Here is a tiny trained network, its code and every weight. The questions are about switching its units off for an input and a class, where a switched-off unit gives its printed mean instead of its output.

import numpy as np


def w(rows, s, z=0):
    codes = np.array(rows[::2]) - 128.0
    scale = np.full(codes.shape[1], s)
    scale[-1] = z or s
    return codes * scale


def norm(h):
    return h / np.sqrt((h * h).mean(-1, keepdims=True) + 1e-5)


def f(y):
    return np.maximum(y, 0)


def log_softmax(a):
    a = a - a.max(-1, keepdims=True)
    return a - np.log(np.exp(a).sum(-1, keepdims=True))


def net(x, mask):
    res = np.array(x, float).reshape(1, 7) / 4 @ E
    u = 0
    for l in range(4):
        y = f(norm(res) @ A[l][:, :-1].T + A[l][:, -1])
        res = res + np.where(mask[u : u + 6], y, B[l][:, -1]) @ B[l][:, :-1]
        u += 6
    return log_softmax(norm(res)[-1] @ U[:, :-1].T + U[:, -1])


A, B = {}, {}
E = w([
[133,127,138,130,120,137],'x0',
[140,130,149,127,99,145],'x1',
[156,255,71,145,37,92],'x2',
[131,127,125,133,135,132],'x3',
[110,99,112,244,144,136],'x4',
[69,186,225,149,125,50],'x5',
[83,196,126,124,166,211],'x6',
],0.0072)
A[0] = w([
[74,169,152,110,72,253,19],'0.n0',
[161,97,131,255,149,96,143],'0.n1',
[206,122,56,102,137,161,3],'0.n2',
[69,83,55,64,90,204,67],'0.n3',
[112,111,193,123,140,118,27],'0.n4',
[169,138,117,15,190,110,107],'0.n5',
],0.0082,0.002)
B[0] = w([
[55,61,63,95,128,3,212],'0.n0',
[80,150,105,116,78,168,253],'0.n1',
[144,130,181,254,135,59,213],'0.n2',
[138,175,152,156,169,146,220],'0.n3',
[171,185,127,133,140,133,167],'0.n4',
[142,121,122,142,65,206,216],'0.n5',
],0.0098,0.0044)
A[1] = w([
[192,82,159,155,74,126,70],'1.n0',
[164,23,85,130,54,57,49],'1.n1',
[96,114,210,115,149,93,153],'1.n2',
[73,171,122,120,216,143,123],'1.n3',
[213,181,113,3,72,162,223],'1.n4',
[81,196,40,73,253,168,5],'1.n5',
],0.0076,0.0018)
B[1] = w([
[27,167,127,80,85,41,218],'1.n0',
[120,2,60,35,139,114,253],'1.n1',
[200,151,136,167,100,138,213],'1.n2',
[164,122,67,66,177,31,233],'1.n3',
[147,98,133,157,60,249,242],'1.n4',
[70,49,94,63,101,54,230],'1.n5',
],0.0073,0.0033)
A[2] = w([
[168,140,232,225,79,163,146],'2.n0',
[25,123,42,125,108,158,199],'2.n1',
[134,86,170,92,45,179,82],'2.n2',
[166,17,1,138,92,201,223],'2.n3',
[188,208,79,160,220,187,121],'2.n4',
[188,211,102,150,132,154,249],'2.n5',
],0.0087,0.0019)
B[2] = w([
[90,193,106,81,229,128,172],'2.n0',
[131,136,117,114,47,170,222],'2.n1',
[63,110,91,152,123,140,175],'2.n2',
[102,213,158,149,188,91,254],'2.n3',
[131,125,143,78,108,55,144],'2.n4',
[252,183,135,117,137,117,163],'2.n5',
],0.011,0.0095)
A[3] = w([
[91,70,137,52,35,96,105],'3.n0',
[161,58,85,3,164,75,69],'3.n1',
[150,149,118,125,93,133,7],'3.n2',
[250,172,151,184,116,160,186],'3.n3',
[91,41,208,96,254,217,213],'3.n4',
[88,153,91,172,111,136,211],'3.n5',
],0.0082,0.0018)
B[3] = w([
[72,165,72,120,167,153,221],'3.n0',
[124,155,106,138,131,155,195],'3.n1',
[223,85,106,193,2,119,153],'3.n2',
[169,162,122,114,147,165,191],'3.n3',
[211,55,108,126,95,161,226],'3.n4',
[149,134,131,71,190,195,253],'3.n5',
],0.0097,0.0051)
U = w([
[95,127,68,100,148,136,254],'0',
[30,38,3,75,104,25,91],'1',
[107,140,102,83,170,141,171],'2',
[90,142,163,159,97,254,110],'3',
[241,53,134,174,78,150,249],'4',
[146,173,208,181,207,31,11],'5',
[113,106,61,94,150,93,59],'6',
],0.0082,0.0031)

Each question gives the input, the list of numbers given to net, and the class t.
The units are the neurons (one row each of A and B). Each row of codes is followed by its name. A weight is (code - 128) times the scale printed after its matrix; where a second scale follows, it is the last column's (A, B and U).
mask holds one flag per neuron, layer by layer. A switched-off neuron (its flag False) gives its mean, the last column of its row in B, instead of its output. The means were averaged over made-up inputs and are rounded, as every weight is.
A unit's drop is (log p(t) with every unit on - log p(t) with that unit switched off) / (log p(t) with every unit on - log p(t) with every unit switched off).
The circuit of an input: a set's keep is (log p(t) with only the set's units on - log p(t) with every unit switched off) / (log p(t) with every unit on - log p(t) with every unit switched off). Starting from the 12 units with the biggest drops (on a tie, the unit counted first), units are removed one at a time, each time the one whose removal leaves the highest keep (on an exact tie, the one counted first), for as long as the keep stays at least 0.8.
circuit, biggest first: the units of the circuit, biggest drop first
most important unit: the unit with the biggest drop
top k neurons: the k neurons with the biggest drops, biggest first
k most important neurons of layer l: the k neurons of layer l with the biggest drops, biggest first
input [-1,6,-1,-7,8,-4,-5], class 3: most important unit -> 0.n1
input [5,-4,-6,0,-4,-5,-1], class 4: top 2 neurons -> (3.n4 0.n1)
input [-2,-5,-8,-1,4,3,-5], class 4: circuit, biggest first -> (3.n4 0.n0)
input [-1,5,2,-6,-8,3,0], class 3: circuit, biggest first -> (1.n4 0.n5)
input [2,5,-7,5,6,7,5], class 4: circuit, biggest first -> (3.n4 2.n3)
input [2,3,-4,1,-4,-5,2], class 5: top 4 neurons -> (0.n2 0.n3 2.n3 0.n1)
input [5,3,8,2,-5,0,-1], class 4: top 2 neurons -> (2.n5 3.n2)
input [4,-4,-7,3,-5,-6,5], class 4: top 2 neurons -> (3.n4 2.n0)
input [-1,4,-1,-5,-3,-6,0], class 5: top 3 neurons -> (0.n3 0.n2 2.n0)
input [-5,-5,-5,3,-7,-4,1], class 3: circuit, biggest first -> (0.n5 1.n4)
input [1,5,6,-1,2,5,7], class 1: circuit, biggest first -> (0.n0 2.n3)
input [-2,2,3,2,5,-8,-3], class 5: top 2 neurons -> (2.n3 0.n2)
input [-1,-4,-6,-1,-6,1,-1], class 3: top 2 neurons -> (0.n5 1.n4)
input [-4,-4,-7,-3,-8,0,-4], class 3: 2 most important neurons of layer 0 -> (0.n5 0.n0)
input [-3,2,4,-2,-7,2,-5], class 3: circuit, biggest first -> (1.n4 0.n0)
input [4,5,8,0,-6,3,1], class 4: most important unit -> 2.n5
input [-1,2,-5,-4,6,3,7], class 1: circuit, biggest first -> (1.n3 0.n0 2.n3)
input [-1,0,5,-6,-7,-1,7], class 1: top 2 neurons -> (0.n0 1.n5)
input [6,-6,7,4,-6,-3,-1], class 4: 2 most important neurons of layer 3 -> (3.n2 3.n0)
input [4,1,1,-4,-6,-4,6], class 1: circuit, biggest first -> (0.n0)
input [5,-2,0,4,1,-5,8], class 1: circuit, biggest first -> (0.n0 1.n5)
input [4,3,-8,3,-3,-3,-3], class 4: top 2 neurons -> (3.n4 0.n1)
input [3,-1,-8,2,-2,7,3], class 4: top 4 neurons -> (3.n4 2.n3 0.n2 1.n3)
